Here is a tiny trained network, its code and every weight. The questions are about switching its units off for an input and a class, where a switched-off unit gives its printed mean instead of its output.

import numpy as np


def w(rows, s, z=0):
    codes = np.array(rows[::2]) - 128.0
    scale = np.full(codes.shape[1], s)
    scale[-1] = z or s
    return codes * scale


def norm(h):
    return h / np.sqrt((h * h).mean(-1, keepdims=True) + 1e-5)


def f(y):
    return np.maximum(y, 0)


def log_softmax(a):
    a = a - a.max(-1, keepdims=True)
    return a - np.log(np.exp(a).sum(-1, keepdims=True))


def net(x, mask):
    res = np.array(x, float).reshape(1, 4) / 4 @ E
    u = 0
    for l in range(2):
        y = f(norm(res) @ A[l][:, :-1].T + A[l][:, -1])
        res = res + np.where(mask[u : u + 15], y, B[l][:, -1]) @ B[l][:, :-1]
        u += 15
    return log_softmax(norm(res)[-1] @ U[:, :-1].T + U[:, -1])


A, B = {}, {}
E = w([
[46,143,133,118,174,75,158],'x0',
[76,98,1,167,103,129,236],'x1',
[86,166,203,84,195,58,92],'x2',
[131,141,91,116,164,42,140],'x3',
],0.0056)
A[0] = w([
[122,115,154,132,112,133,130,130],'L0N0',
[104,129,94,126,105,152,135,12],'L0N1',
[76,127,253,132,161,126,97,8],'L0N2',
[132,131,141,135,125,103,122,112],'L0N3',
[101,124,23,136,83,223,198,54],'L0N4',
[129,133,100,117,151,143,110,122],'L0N5',
[129,122,121,134,123,139,124,51],'L0N6',
[114,104,118,137,135,144,124,7],'L0N7',
[182,132,128,85,102,192,141,32],'L0N8',
[205,113,139,155,87,247,89,24],'L0N9',
[131,120,141,133,122,100,117,154],'L0N10',
[170,129,135,123,104,156,127,20],'L0N11',
[180,106,72,144,135,63,126,15],'L0N12',
[134,154,133,114,140,134,112,56],'L0N13',
[183,128,136,128,99,234,105,110],'L0N14',
],0.012,0.0018)
B[0] = w([
[151,113,126,80,132,92,163,145],'L0N0',
[134,77,90,95,169,145,128,153],'L0N1',
[77,119,149,126,173,86,44,241],'L0N2',
[130,163,114,140,149,124,114,143],'L0N3',
[37,5,101,208,162,80,110,245],'L0N4',
[147,108,112,105,148,156,119,132],'L0N5',
[132,133,130,125,145,119,106,134],'L0N6',
[152,114,81,83,141,136,110,134],'L0N7',
[117,170,186,86,103,188,128,178],'L0N8',
[205,206,197,123,22,170,148,243],'L0N9',
[152,157,89,130,154,123,85,146],'L0N10',
[81,182,163,113,70,146,139,160],'L0N11',
[108,156,69,58,93,122,175,164],'L0N12',
[60,151,142,164,114,98,188,146],'L0N13',
[222,159,129,84,52,160,137,223],'L0N14',
],0.02,0.011)
A[1] = w([
[185,141,130,134,109,135,153,103],'L1N0',
[160,127,125,91,153,132,148,144],'L1N1',
[111,83,80,222,139,144,144,73],'L1N2',
[138,129,179,145,246,146,125,34],'L1N3',
[127,123,150,126,185,139,115,62],'L1N4',
[129,133,170,144,176,153,163,73],'L1N5',
[189,142,147,123,116,150,132,108],'L1N6',
[156,84,115,120,160,69,140,104],'L1N7',
[113,137,151,149,98,149,155,5],'L1N8',
[216,182,180,164,99,154,169,82],'L1N9',
[240,192,213,114,67,167,183,74],'L1N10',
[142,126,128,127,139,122,143,85],'L1N11',
[120,30,103,208,193,152,186,95],'L1N12',
[151,150,96,131,137,126,149,150],'L1N13',
[213,194,65,113,165,106,213,61],'L1N14',
],0.013,0.0022)
B[1] = w([
[88,132,206,101,150,143,114,158],'L1N0',
[160,147,124,188,171,167,142,134],'L1N1',
[111,59,118,160,180,128,208,184],'L1N2',
[169,177,153,146,165,60,83,160],'L1N3',
[130,166,133,165,106,87,121,149],'L1N4',
[163,129,97,144,106,88,123,128],'L1N5',
[118,131,152,130,60,125,129,168],'L1N6',
[214,84,125,170,118,185,71,160],'L1N7',
[56,143,225,4,188,111,131,146],'L1N8',
[115,81,151,105,75,191,21,199],'L1N9',
[169,131,190,148,4,245,112,250],'L1N10',
[119,125,108,124,122,137,119,128],'L1N11',
[97,21,122,141,116,79,221,201],'L1N12',
[198,127,122,146,149,153,140,134],'L1N13',
[155,208,64,89,175,184,200,147],'L1N14',
],0.018,0.013)
U = w([
[109,184,157,134,189,34,10,129],'0',
[159,209,49,80,161,161,173,2],'1',
[151,149,198,100,8,210,87,210],'2',
[79,8,98,160,129,100,183,181],'3',
],0.012,0.0021)

Each question gives the input, the list of numbers given to net, and the class t.
The units are the neurons (one row each of A and B). Each row of codes is followed by its name. A weight is (code - 128) times the scale printed after its matrix; where a second scale follows, it is the last column's (A, B and U).
mask holds one flag per neuron, layer by layer. A switched-off neuron (its flag False) gives its mean, the last column of its row in B, instead of its output. The means were averaged over made-up inputs and are rounded, as every weight is.
A unit's drop is (log p(t) with every unit on - log p(t) with that unit switched off) / (log p(t) with every unit on - log p(t) with every unit switched off).
The circuit of an input: a set's keep is (log p(t) with only the set's units on - log p(t) with every unit switched off) / (log p(t) with every unit on - log p(t) with every unit switched off). Starting from the 12 units with the biggest drops (on a tie, the unit counted first), units are removed one at a time, each time the one whose removal leaves the highest keep (on an exact tie, the one counted first), for as long as the keep stays at least 0.8.
circuit, biggest first: the units of the circuit, biggest drop first
unit that matters most: the unit with the biggest drop
top k neurons: the k neurons with the biggest drops, biggest first
k most important neurons of layer l: the k neurons of layer l with the biggest drops, biggest first
drop of u: that unit's drop, to one decimal
input [-8,6,7,6], class 1: top 2 neurons : L0N4, L0N9
input [1,1,6,7], class 0: unit that matters most : L0N9
input [3,-2,1,-5], class 0: circuit, biggest first : L0N2, L1N10
input [7,-2,-4,4], class 1: top 3 neurons : L0N4, L0N9, L0N2
input [6,6,6,5], class 1: top 3 neurons : L0N4, L0N2, L0N9
input [3,3,4,-5], class 0: 2 most important neurons of layer 0 : L0N4, L0N2
input [8,8,5,6], class 3: 3 most important neurons of layer 0 : L0N9, L0N14, L0N8
input [-5,6,8,1], class 1: 4 most important neurons of layer 0 : L0N4, L0N9, L0N2, L0N14
input [-6,1,3,6], class 1: top 2 neurons : L0N9, L0N4
input [8,7,6,8], class 1: top 2 neurons : L0N4, L0N2
input [-5,3,6,0], class 0: 2 most important neurons of layer 0 : L0N9, L0N4
input [0,1,0,8], class 1: 2 most important neurons of layer 0 : L0N4, L0N9
input [8,7,-2,3], class 3: drop of L0N1 : 0.0
input [-1,2,1,6], class 1: drop of L0N9 : 0.4
input [-5,8,5,-6], class 3: drop of L0N4 : 0.1
input [3,0,-4,-2], class 3: drop of L0N4 : 1.4
input [7,8,6,1], class 3: most important neuron of layer 0 : L0N9
